Below are the code and all the weights of a small trained network. Each question names an input and a class and asks about switching units off, where a switched-off unit gives its printed mean instead of its output.

import numpy as np


def w(rows, s, z=0):
    codes = np.array(rows[::2]) - 128.0
    scale = np.full(codes.shape[1], s)
    scale[-1] = z or s
    return codes * scale


def norm(h):
    return h / np.sqrt((h * h).mean(-1, keepdims=True) + 1e-5)


def f(y):
    return y / 2 * (1 + np.tanh(0.7978845608 * (y + 0.044715 * y**3)))


def log_softmax(a):
    a = a - a.max(-1, keepdims=True)
    return a - np.log(np.exp(a).sum(-1, keepdims=True))


def net(x, mask):
    res = np.array(x, float).reshape(1, 5) / 4 @ E
    u = 0
    for l in range(2):
        y = f(norm(res) @ A[l][:, :-1].T + A[l][:, -1])
        res = res + np.where(mask[u : u + 8], y, B[l][:, -1]) @ B[l][:, :-1]
        u += 8
    return log_softmax(norm(res)[-1] @ U[:, :-1].T + U[:, -1])


A, B = {}, {}
E = w([
[53,155,130,120,40,173,67,93],'x0',
[171,109,211,238,216,179,140,190],'x1',
[86,173,250,73,89,124,169,205],'x2',
[166,125,43,121,166,46,186,9],'x3',
[116,171,139,130,121,123,154,102],'x4',
],0.0017)
A[0] = w([
[68,202,193,40,29,60,197,79,52],'0.n0',
[187,119,61,229,214,110,173,46,45],'0.n1',
[63,232,227,96,64,147,171,124,66],'0.n2',
[199,118,55,223,236,107,201,15,30],'0.n3',
[171,130,53,97,173,1,220,23,4],'0.n4',
[204,10,143,230,252,149,128,147,92],'0.n5',
[235,140,176,169,250,69,223,218,5],'0.n6',
[218,107,145,131,228,56,205,210,29],'0.n7',
],0.0025,0.003)
B[0] = w([
[102,168,138,85,107,4,188,176,219],'0.n0',
[174,176,118,149,153,83,109,111,183],'0.n1',
[88,202,117,154,121,123,165,171,183],'0.n2',
[164,212,108,210,164,126,119,65,219],'0.n3',
[130,147,165,193,105,194,98,167,202],'0.n4',
[87,184,160,90,92,93,168,143,252],'0.n5',
[122,40,124,55,129,175,140,135,175],'0.n6',
[145,55,157,41,165,178,198,155,140],'0.n7',
],0.0036,0.0012)
A[1] = w([
[96,103,56,102,49,133,55,64,54],'1.n0',
[150,4,89,182,156,220,76,75,138],'1.n1',
[86,132,201,184,121,181,94,192,39],'1.n2',
[113,162,160,204,99,213,64,201,49],'1.n3',
[196,22,169,95,213,138,214,159,5],'1.n4',
[94,114,199,174,108,193,63,203,32],'1.n5',
[126,92,35,126,134,89,85,64,164],'1.n6',
[75,120,203,44,60,182,89,150,96],'1.n7',
],0.0043,0.003)
B[1] = w([
[89,25,140,53,115,189,101,252,207],'1.n0',
[114,196,106,76,96,82,181,116,214],'1.n1',
[151,58,117,166,55,66,72,94,159],'1.n2',
[200,50,198,140,132,81,113,102,164],'1.n3',
[186,27,232,35,197,216,189,216,199],'1.n4',
[157,54,182,217,71,32,30,23,170],'1.n5',
[124,108,162,174,162,196,94,137,252],'1.n6',
[161,180,84,179,172,67,179,68,228],'1.n7',
],0.0042,0.0023)
U = w([
[241,13,248,10,234,209,250,247,52],'0',
[240,241,12,240,246,208,113,3,24],'1',
[197,15,241,241,9,9,11,63,182],'2',
[12,20,16,12,48,250,16,225,73],'3',
[11,253,95,16,9,5,238,184,254],'4',
],0.0066,0.00069)

Each question gives the input, the list of numbers given to net, and the class t.
The units are the neurons (one row each of A and B). Each row of codes is followed by its name. A weight is (code - 128) times the scale printed after its matrix; where a second scale follows, it is the last column's (A, B and U).
mask holds one flag per neuron, layer by layer. A switched-off neuron (its flag False) gives its mean, the last column of its row in B, instead of its output. The means were averaged over made-up inputs and are rounded, as every weight is.
A unit's drop is (log p(t) with every unit on - log p(t) with that unit switched off) / (log p(t) with every unit on - log p(t) with every unit switched off).
most important unit: the unit with the biggest drop
top k neurons: the k neurons with the biggest drops, biggest first
top k neurons in layer l: the k neurons of layer l with the biggest drops, biggest first
drop when u is switched off: that unit's drop, to one decimal
input [-1,-3,1,4,3], class 1: most important unit : 0.n5
input [3,3,3,1,5], class 4: top 4 neurons : [0.n4; 0.n0; 0.n2; 1.n6]
input [3,3,3,7,5], class 1: top 2 neurons in layer 1 : [1.n1; 1.n0]
input [1,-3,1,7,-1], class 1: top 3 neurons : [0.n6; 0.n3; 1.n4]
input [4,-6,-7,6,1], class 3: top 2 neurons : [1.n0; 1.n7]
input [3,2,7,-1,1], class 2: top 2 neurons : [0.n5; 1.n5]
input [5,-3,6,-5,-3], class 2: top 2 neurons : [1.n5; 0.n5]
input [6,-2,-3,6,4], class 3: top 2 neurons in layer 1 : [1.n0; 1.n7]
input [4,-2,3,7,-5], class 3: drop when 0.n5 is switched off : 0.4
input [5,-2,-8,-1,7], class 3: drop when 1.n0 is switched off : 0.6
input [-4,4,-1,-8,-3], class 2: drop when 1.n5 is switched off : 0.4
